Here is a tiny trained network, its code and every weight. The questions are about switching its units off for an input and a class, where a switched-off unit gives its printed mean instead of its output.

import numpy as np


def w(rows, s, z=0):
    codes = np.array(rows[::2]) - 128.0
    scale = np.full(codes.shape[1], s)
    scale[-1] = z or s
    return codes * scale


def norm(h):
    return h / np.sqrt((h * h).mean(-1, keepdims=True) + 1e-5)


def f(y):
    return np.maximum(y, 0)


def log_softmax(a):
    a = a - a.max(-1, keepdims=True)
    return a - np.log(np.exp(a).sum(-1, keepdims=True))


def net(x, mask):
    res = np.array(x, float).reshape(1, 3) / 4 @ E
    u = 0
    for l in range(3):
        y = f(norm(res) @ A[l][:, :-1].T + A[l][:, -1])
        res = res + np.where(mask[u : u + 8], y, B[l][:, -1]) @ B[l][:, :-1]
        u += 8
    return log_softmax(norm(res)[-1] @ U[:, :-1].T + U[:, -1])


A, B = {}, {}
E = w([
[94,59,138,109,57],'x0',
[97,181,51,253,114],'x1',
[53,98,63,189,210],'x2',
],0.007)
A[0] = w([
[178,44,255,151,155,110],'0.n1',
[148,115,134,123,160,76],'0.n2',
[100,160,103,194,133,123],'0.n3',
[127,131,108,213,133,128],'0.n4',
[46,42,134,176,145,5],'0.n5',
[104,64,113,78,157,189],'0.n6',
[195,95,149,198,23,164],'0.n7',
[141,132,129,168,202,193],'0.n8',
],0.0085,0.0021)
B[0] = w([
[143,112,51,99,95,235],'0.n1',
[108,126,89,104,131,147],'0.n2',
[91,29,112,80,87,241],'0.n3',
[212,58,123,167,131,237],'0.n4',
[2,133,148,148,51,227],'0.n5',
[119,225,157,107,40,228],'0.n6',
[147,100,233,133,195,254],'0.n7',
[139,206,75,78,153,223],'0.n8',
],0.0081,0.0042)
A[1] = w([
[132,153,101,128,101,110],'1.n1',
[46,99,146,119,147,15],'1.n2',
[105,164,11,97,224,248],'1.n3',
[118,99,132,85,103,201],'1.n4',
[143,109,126,75,106,48],'1.n5',
[116,153,107,193,161,132],'1.n6',
[96,123,7,110,174,28],'1.n7',
[171,171,152,127,106,12],'1.n8',
],0.013,0.0018)
B[1] = w([
[219,111,139,105,148,153],'1.n1',
[94,203,59,169,144,177],'1.n2',
[108,227,254,87,84,254],'1.n3',
[166,82,53,124,199,208],'1.n4',
[90,44,92,70,171,188],'1.n5',
[194,118,132,27,123,171],'1.n6',
[133,142,203,112,159,224],'1.n7',
[77,101,122,72,87,174],'1.n8',
],0.007,0.0073)
A[2] = w([
[154,210,210,98,100,182],'2.n1',
[2,186,84,99,75,235],'2.n2',
[230,156,66,160,89,188],'2.n3',
[88,171,41,63,177,241],'2.n4',
[59,83,144,225,99,224],'2.n5',
[69,147,60,136,162,61],'2.n6',
[191,192,80,127,88,150],'2.n7',
[99,76,153,164,39,248],'2.n8',
],0.0094,0.0017)
B[2] = w([
[2,139,206,170,154,254],'2.n1',
[57,96,103,243,34,224],'2.n2',
[176,65,32,90,46,143],'2.n3',
[131,165,213,233,103,196],'2.n4',
[165,176,36,126,188,197],'2.n5',
[97,80,84,181,102,158],'2.n6',
[135,74,165,28,152,148],'2.n7',
[195,134,40,161,200,201],'2.n8',
],0.0064,0.0076)
U = w([
[185,50,163,15,100,116],'0',
[78,119,107,186,71,124],'1',
[83,183,245,109,116,253],'2',
[170,108,113,128,149,152],'3',
[188,135,156,151,155,3],'4',
],0.012,0.0035)

Each question gives the input, the list of numbers given to net, and the class t.
The units are the neurons (one row each of A and B). Each row of codes is followed by its name. A weight is (code - 128) times the scale printed after its matrix; where a second scale follows, it is the last column's (A, B and U).
mask holds one flag per neuron, layer by layer. A switched-off neuron (its flag False) gives its mean, the last column of its row in B, instead of its output. The means were averaged over made-up inputs and are rounded, as every weight is.
A unit's drop is (log p(t) with every unit on - log p(t) with that unit switched off) / (log p(t) with every unit on - log p(t) with every unit switched off).
The circuit of an input: a set's keep is (log p(t) with only the set's units on - log p(t) with every unit switched off) / (log p(t) with every unit on - log p(t) with every unit switched off). Starting from the 12 units with the biggest drops (on a tie, the unit counted first), units are removed one at a time, each time the one whose removal leaves the highest keep (on an exact tie, the one counted first), for as long as the keep stays at least 0.8.
units of the circuit, in order: the units of the circuit, biggest drop first
k most important neurons: the k neurons with the biggest drops, biggest first
k most important neurons of layer l: the k neurons of layer l with the biggest drops, biggest first
drop when u is switched off: that unit's drop, to one decimal
input [-4,7,0], class 2: units of the circuit, in order => 1.n3, 0.n8
input [-5,-4,-8], class 0: 2 most important neurons => 1.n3, 0.n1
input [3,1,-6], class 0: 2 most important neurons of layer 1 => 1.n3, 1.n7
input [-4,-5,-7], class 0: units of the circuit, in order => 1.n3, 0.n1
input [8,-5,1], class 1: units of the circuit, in order => 0.n4, 1.n7, 2.n2, 1.n2
input [-5,-2,-5], class 0: 4 most important neurons of layer 0 => 0.n1, 0.n8, 0.n7, 0.n6
input [-3,8,7], class 2: 4 most important neurons => 1.n3, 0.n8, 1.n7, 1.n6
input [8,7,-8], class 4: 3 most important neurons of layer 0 => 0.n7, 0.n6, 0.n8
input [-5,-4,-7], class 0: most important neuron of layer 0 => 0.n1
input [-7,-3,-8], class 0: 3 most important neurons => 1.n3, 0.n1, 1.n7
input [0,-1,4], class 1: 2 most important neurons => 0.n5, 2.n2
input [8,8,-7], class 4: 2 most important neurons of layer 0 => 0.n7, 0.n1
input [-3,6,6], class 2: drop when 1.n3 is switched off => 0.3
input [-1,1,8], class 2: drop when 1.n7 is switched off => 0.6
input [6,2,-8], class 0: drop when 2.n4 is switched off => 0.1
input [-7,4,4], class 2: drop when 2.n6 is switched off => 0.0
input [3,-5,7], class 1: most important neuron of layer 1 => 1.n3
